Below is a small trained network, with its code and all its weights. Each question gives an input and a target symbol and asks what happens when units are switched off, that is, made to give their printed mean instead of their output.

import numpy as np


def w(rows, s, z=0):
    codes = np.array(rows[::2]) - 128.0
    scale = np.full(codes.shape[1], s)
    scale[-1] = z or s
    return codes * scale


def f(y):
    return np.maximum(y, 0)


def softmax(a):
    e = np.exp(a - a.max(-1, keepdims=True))
    return e / e.sum(-1, keepdims=True)


def log_softmax(a):
    a = a - a.max(-1, keepdims=True)
    return a - np.log(np.exp(a).sum(-1, keepdims=True))


def net(x, mask):
    ids = ['αβγδεζθλμξπστψω'.index(c) for c in x.split()]
    T = len(ids)
    res = E[ids] + P[:T]
    r = res
    for j in range(3):
        rows = slice(4 * j, 4 * j + 4)
        q, k, v = (r @ M[0][rows].T for M in (Q, K, V))
        z = softmax(np.where(np.tri(T) > 0, q @ k.T / 4**0.5, -1e9)) @ v
        o = O[0][rows]
        res = res + np.where(mask[j], z, o[:, -1]) @ o[:, :-1]
    y = f(res @ A[0][:, :-1].T + A[0][:, -1])
    res = res + np.where(mask[3:11], y, B[0][:, -1]) @ B[0][:, :-1]
    return log_softmax(res[-1] @ U[:, :-1].T + U[:, -1])


Q, K, V, O, A, B = {}, {}, {}, {}, {}, {}
E = w([
[124,85,130,211,238],'α',
[144,59,126,167,72],'β',
[181,139,71,68,135],'γ',
[167,153,58,95,117],'δ',
[179,172,120,65,70],'ε',
[8,9,166,165,135],'ζ',
[159,168,94,64,76],'θ',
[154,162,50,94,97],'λ',
[168,75,232,92,116],'μ',
[144,177,55,117,68],'ξ',
[164,166,95,68,56],'π',
[113,143,221,156,94],'σ',
[202,144,120,61,131],'τ',
[181,120,74,31,141],'ψ',
[197,154,92,115,127],'ω',
],0.017)
P = w([
[187,254,98,92,110],'0',
[199,187,109,105,117],'1',
[189,173,117,106,118],'2',
[178,167,121,112,117],'3',
[168,158,123,116,121],'4',
[162,148,126,122,119],'5',
[151,136,127,124,119],'6',
[146,131,133,132,113],'7',
[136,123,137,137,114],'8',
[128,118,140,136,116],'9',
[122,109,142,135,113],'10',
[118,100,145,140,114],'11',
],0.012)
Q[0] = w([
[127,117,136,112,103],'h0',
[160,87,119,142,78],'h0',
[122,107,134,99,103],'h0',
[133,128,128,131,140],'h0',
[35,105,134,165,200],'h1',
[94,109,108,165,198],'h1',
[199,137,123,102,3],'h1',
[164,159,129,91,71],'h1',
[85,129,135,86,172],'h2',
[170,122,127,168,155],'h2',
[109,116,98,146,142],'h2',
[134,131,136,107,76],'h2',
],0.058)
K[0] = w([
[180,167,136,154,90],'h0',
[95,253,121,109,124],'h0',
[160,180,133,135,132],'h0',
[114,116,135,112,129],'h0',
[163,217,64,57,139],'h1',
[188,188,88,143,130],'h1',
[9,34,181,144,120],'h1',
[104,84,171,164,138],'h1',
[226,135,53,140,144],'h2',
[31,151,142,81,104],'h2',
[173,173,146,104,159],'h2',
[105,64,162,166,73],'h2',
],0.032)
V[0] = w([
[181,103,106,163,164],'h0',
[134,116,159,123,120],'h0',
[105,129,99,69,132],'h0',
[111,168,116,137,185],'h0',
[99,203,200,163,128],'h1',
[58,148,48,140,51],'h1',
[186,108,167,132,45],'h1',
[70,124,151,3,154],'h1',
[118,126,123,127,125],'h2',
[127,121,130,129,131],'h2',
[132,95,141,145,142],'h2',
[113,143,121,122,120],'h2',
],0.023)
O[0] = w([
[111,152,51,117,180,102],'h0',
[90,111,136,118,101,88],'h0',
[172,181,174,111,129,200],'h0',
[164,147,122,200,131,139],'h0',
[45,130,237,106,135,126],'h1',
[75,195,89,194,11,96],'h1',
[151,33,234,123,94,248],'h1',
[150,205,108,3,112,76],'h1',
[124,132,116,133,132,121],'h2',
[126,112,117,111,128,125],'h2',
[115,74,90,77,117,123],'h2',
[130,152,128,145,142,121],'h2',
],0.015,0.013)
A[0] = w([
[46,104,145,223,74,91],'n0',
[125,103,157,113,140,234],'n1',
[93,62,186,136,200,171],'n2',
[2,55,139,168,99,31],'n3',
[8,202,81,76,115,92],'n4',
[66,157,123,118,217,2],'n5',
[70,62,57,27,80,98],'n6',
[94,66,58,179,160,24],'n7',
],0.0086,0.0074)
B[0] = w([
[123,66,41,8,168,200],'n0',
[102,129,127,172,158,198],'n1',
[65,183,32,112,73,254],'n2',
[216,190,200,207,146,179],'n3',
[7,120,199,145,147,150],'n4',
[168,83,109,90,76,136],'n5',
[211,45,162,170,183,145],'n6',
[130,151,203,87,116,150],'n7',
],0.011,0.033)
U = w([
[128,88,152,102,125,84],'α',
[181,111,227,196,200,123],'β',
[160,159,123,249,96,96],'γ',
[148,152,97,212,55,66],'δ',
[170,137,172,177,45,56],'ε',
[73,126,189,230,101,231],'ζ',
[170,131,166,155,12,11],'θ',
[125,130,73,158,21,1],'λ',
[159,116,184,255,171,140],'μ',
[182,146,118,157,77,43],'ξ',
[180,114,223,179,85,39],'π',
[155,36,155,233,83,200],'σ',
[145,123,146,197,120,131],'τ',
[173,151,139,194,109,92],'ψ',
[114,125,74,247,209,213],'ω',
],0.0039,0.005)

Each question gives the input, a string of symbols that net reads in full, and the target symbol t.
The units are the heads (4 rows each of Q, K, V and O) and the neurons (one row each of A and B). Each row of codes is followed by its name. A weight is (code - 128) times the scale printed after its matrix; where a second scale follows, it is the last column's (O, A, B and U).
mask holds one flag per unit, heads first, then neurons. A switched-off unit (its flag False) gives its mean, the last column of its rows in O or B, instead of its output. The means were averaged over made-up inputs and are rounded, as every weight is.
A unit's drop is (log p(t) with every unit on - log p(t) with that unit switched off) / (log p(t) with every unit on - log p(t) with every unit switched off).
The circuit of an input: a set's keep is (log p(t) with only the set's units on - log p(t) with every unit switched off) / (log p(t) with every unit on - log p(t) with every unit switched off). Starting from all 11 units, units are removed one at a time, each time the one whose removal leaves the highest keep (on an exact tie, the one counted first), for as long as the keep stays at least 0.8.
units of the circuit, in order: the units of the circuit, biggest drop first
most important unit: the unit with the biggest drop
k most important neurons: the k neurons with the biggest drops, biggest first
heads that matter: for each layer, one digit per head in row order, 1 if its drop is at least 0.15 and else 0, layers parted by /
drop when u is switched off: that unit's drop, to one decimal
input λ θ ξ τ τ τ λ δ π α, target ω: heads that matter => 111
input β μ β θ δ δ, target σ: heads that matter => 010
input μ ω ψ ξ, target α: heads that matter => 010
input β ψ γ μ σ ψ σ λ, target ζ: most important neuron => (n2)
input β ψ θ σ ω, target ζ: units of the circuit, in order => (h1 n2 n0)
input τ μ ε ψ θ δ, target α: units of the circuit, in order => (h1 n2)
input σ δ τ λ π ω, target ζ: units of the circuit, in order => (h1 n2)
input π τ σ γ γ τ ψ β α τ σ θ, target ζ: 2 most important neurons => (n2 n1)
input ω σ τ ξ β γ ψ σ ξ, target ζ: 2 most important neurons => (n2 n1)
input ω δ ε λ τ, target β: heads that matter => 011
input σ ξ ε μ ω θ σ, target ζ: 3 most important neurons => (n2 n1 n3)
input ζ μ ψ ξ ε ψ, target ζ: units of the circuit, in order => (n4 h1 n0)
input ζ ω ξ ξ τ, target ζ: 3 most important neurons => (n4 n0 n2)
input β ω ω θ θ, target σ: 2 most important neurons => (n2 n0)
input α ξ ε, target ω: most important unit => h1
input ζ ψ σ ξ ξ τ ε σ ξ μ θ ξ, target ζ: 2 most important neurons => (n4 n0)
input ε ξ λ ξ σ γ ω θ ε, target ζ: 2 most important neurons => (n2 n1)
input σ β ψ ω ε π, target σ: drop when h1 is switched off => 0.3
input ψ τ τ, target β: drop when n2 is switched off => 0.6
input β ε σ α ω α ψ π μ λ, target α: drop when n2 is switched off => 0.7
input ξ α π γ ξ α, target ω: most important unit => n0
